Below is a small trained network, with its code and all its weights. Each question gives an input and a class and asks what happens when units are switched off, that is, made to give their printed mean instead of their output.

import numpy as np


def w(rows, s, z=0):
    codes = np.array(rows[::2]) - 128.0
    scale = np.full(codes.shape[1], s)
    scale[-1] = z or s
    return codes * scale


def norm(h):
    return h / np.sqrt((h * h).mean(-1, keepdims=True) + 1e-5)


def f(y):
    return np.maximum(y, 0)


def log_softmax(a):
    a = a - a.max(-1, keepdims=True)
    return a - np.log(np.exp(a).sum(-1, keepdims=True))


def net(x, mask):
    res = np.array(x, float).reshape(1, 3) / 4 @ E
    u = 0
    for l in range(2):
        y = f(norm(res) @ A[l][:, :-1].T + A[l][:, -1])
        res = res + np.where(mask[u : u + 8], y, B[l][:, -1]) @ B[l][:, :-1]
        u += 8
    return log_softmax(norm(res)[-1] @ U[:, :-1].T + U[:, -1])


A, B = {}, {}
E = w([
[171,209,120,63,130,202,163,201],'x0',
[102,96,138,145,159,224,82,110],'x1',
[252,157,94,158,142,122,115,46],'x2',
],0.0016)
A[0] = w([
[141,197,139,29,88,184,140,207,116],'L0N0',
[9,54,198,142,103,100,90,101,64],'L0N1',
[130,116,84,115,71,141,100,156,78],'L0N2',
[144,143,173,98,42,5,134,159,45],'L0N3',
[163,148,162,53,33,30,145,118,3],'L0N4',
[69,107,188,136,131,169,129,199,204],'L0N5',
[123,149,149,126,94,142,103,120,94],'L0N6',
[184,112,59,175,156,104,50,52,129],'L0N7',
],0.0019,0.0022)
B[0] = w([
[164,82,191,105,215,57,145,63,230],'L0N0',
[216,169,143,47,160,118,174,130,207],'L0N1',
[152,131,129,128,109,129,137,96,128],'L0N2',
[131,150,59,225,212,123,153,159,183],'L0N3',
[134,145,28,243,250,29,233,241,159],'L0N4',
[235,163,106,168,90,109,152,108,250],'L0N5',
[133,128,89,104,104,143,130,127,128],'L0N6',
[192,177,138,113,60,133,181,184,242],'L0N7',
],0.0023,0.0018)
A[1] = w([
[42,117,170,111,93,89,165,219,141],'L1N0',
[135,199,67,39,138,193,128,178,41],'L1N1',
[91,59,123,191,113,90,65,61,89],'L1N2',
[86,60,117,188,78,37,101,77,88],'L1N3',
[57,101,169,136,135,181,134,161,189],'L1N4',
[51,120,143,76,29,119,120,161,57],'L1N5',
[104,98,135,167,161,252,37,103,75],'L1N6',
[231,135,128,188,164,97,184,139,251],'L1N7',
],0.0031,0.0013)
B[1] = w([
[186,142,89,165,108,158,93,70,169],'L1N0',
[115,90,185,113,157,84,133,98,159],'L1N1',
[149,154,148,61,153,138,134,142,155],'L1N2',
[144,162,172,76,175,182,162,166,165],'L1N3',
[162,141,107,154,117,115,104,97,148],'L1N4',
[144,97,120,142,92,171,92,78,139],'L1N5',
[95,167,72,161,105,1,201,194,163],'L1N6',
[64,98,127,138,109,155,97,135,253],'L1N7',
],0.0047,0.0052)
U = w([
[150,131,222,23,207,142,151,129,139],'0',
[119,168,58,182,137,49,181,180,131],'1',
[193,137,107,158,57,178,57,46,132],'2',
[6,49,122,133,103,168,62,156,129],'3',
[41,153,55,49,142,127,68,76,2],'4',
],0.012,0.018)

Each question gives the input, the list of numbers given to net, and the class t.
The units are the neurons (one row each of A and B). Each row of codes is followed by its name. A weight is (code - 128) times the scale printed after its matrix; where a second scale follows, it is the last column's (A, B and U).
mask holds one flag per neuron, layer by layer. A switched-off neuron (its flag False) gives its mean, the last column of its row in B, instead of its output. The means were averaged over made-up inputs and are rounded, as every weight is.
A unit's drop is (log p(t) with every unit on - log p(t) with that unit switched off) / (log p(t) with every unit on - log p(t) with every unit switched off).
The circuit of an input: a set's keep is (log p(t) with only the set's units on - log p(t) with every unit switched off) / (log p(t) with every unit on - log p(t) with every unit switched off). Starting from the 12 units with the biggest drops (on a tie, the unit counted first), units are removed one at a time, each time the one whose removal leaves the highest keep (on an exact tie, the one counted first), for as long as the keep stays at least 0.8.
units of the circuit, in order: the units of the circuit, biggest drop first
most important unit: the unit with the biggest drop
top k neurons: the k neurons with the biggest drops, biggest first
k most important neurons of layer l: the k neurons of layer l with the biggest drops, biggest first
drop when u is switched off: that unit's drop, to one decimal
input [4,-4,4], class 0: 2 most important neurons of layer 0 -> [L0N5, L0N3]
input [-5,-3,5], class 0: units of the circuit, in order -> [L1N3, L1N2]
input [-1,-5,-7], class 2: units of the circuit, in order -> [L1N0]
input [1,8,-7], class 1: units of the circuit, in order -> [L1N6, L1N7]
input [-8,-7,-5], class 0: top 2 neurons -> [L1N3, L1N6]
input [2,-1,-3], class 3: units of the circuit, in order -> [L1N6, L1N3]
input [4,-7,-8], class 2: units of the circuit, in order -> [L1N0, L1N5]
input [-7,0,-7], class 0: 3 most important neurons of layer 1 -> [L1N3, L1N2, L1N7]
input [-1,-3,-2], class 3: 2 most important neurons of layer 1 -> [L1N7, L1N6]
input [3,2,0], class 3: units of the circuit, in order -> [L1N7, L1N3]
input [3,1,-2], class 3: units of the circuit, in order -> [L0N5, L1N7, L1N3, L0N0]
input [-8,7,-1], class 0: top 2 neurons -> [L1N2, L1N3]
input [0,7,7], class 1: units of the circuit, in order -> [L1N6, L0N5]
input [-8,5,8], class 0: top 4 neurons -> [L1N2, L1N3, L1N0, L0N5]
input [-1,-3,0], class 3: units of the circuit, in order -> [L1N7]
input [0,-2,0], class 3: top 2 neurons -> [L1N7, L1N6]
input [-2,4,4], class 1: 2 most important neurons of layer 1 -> [L1N6, L1N0]
input [6,8,-7], class 1: units of the circuit, in order -> [L1N6, L1N7, L1N4]
input [3,6,6], class 1: top 4 neurons -> [L1N6, L0N5, L1N0, L0N1]
input [-8,8,-2], class 0: most important unit -> L1N2
input [7,5,-8], class 2: 4 most important neurons of layer 1 -> [L1N0, L1N4, L1N5, L1N3]
input [1,4,-4], class 1: top 2 neurons -> [L0N7, L1N6]
input [3,8,6], class 1: drop when L1N6 is switched off -> 1.2
input [3,-1,-6], class 2: drop when L1N0 is switched off -> 0.3
input [4,-3,-6], class 2: drop when L0N0 is switched off -> 0.0
input [-8,6,-1], class 0: drop when L1N3 is switched off -> 0.1
input [-4,0,-6], class 2: top neuron -> [L1N0]
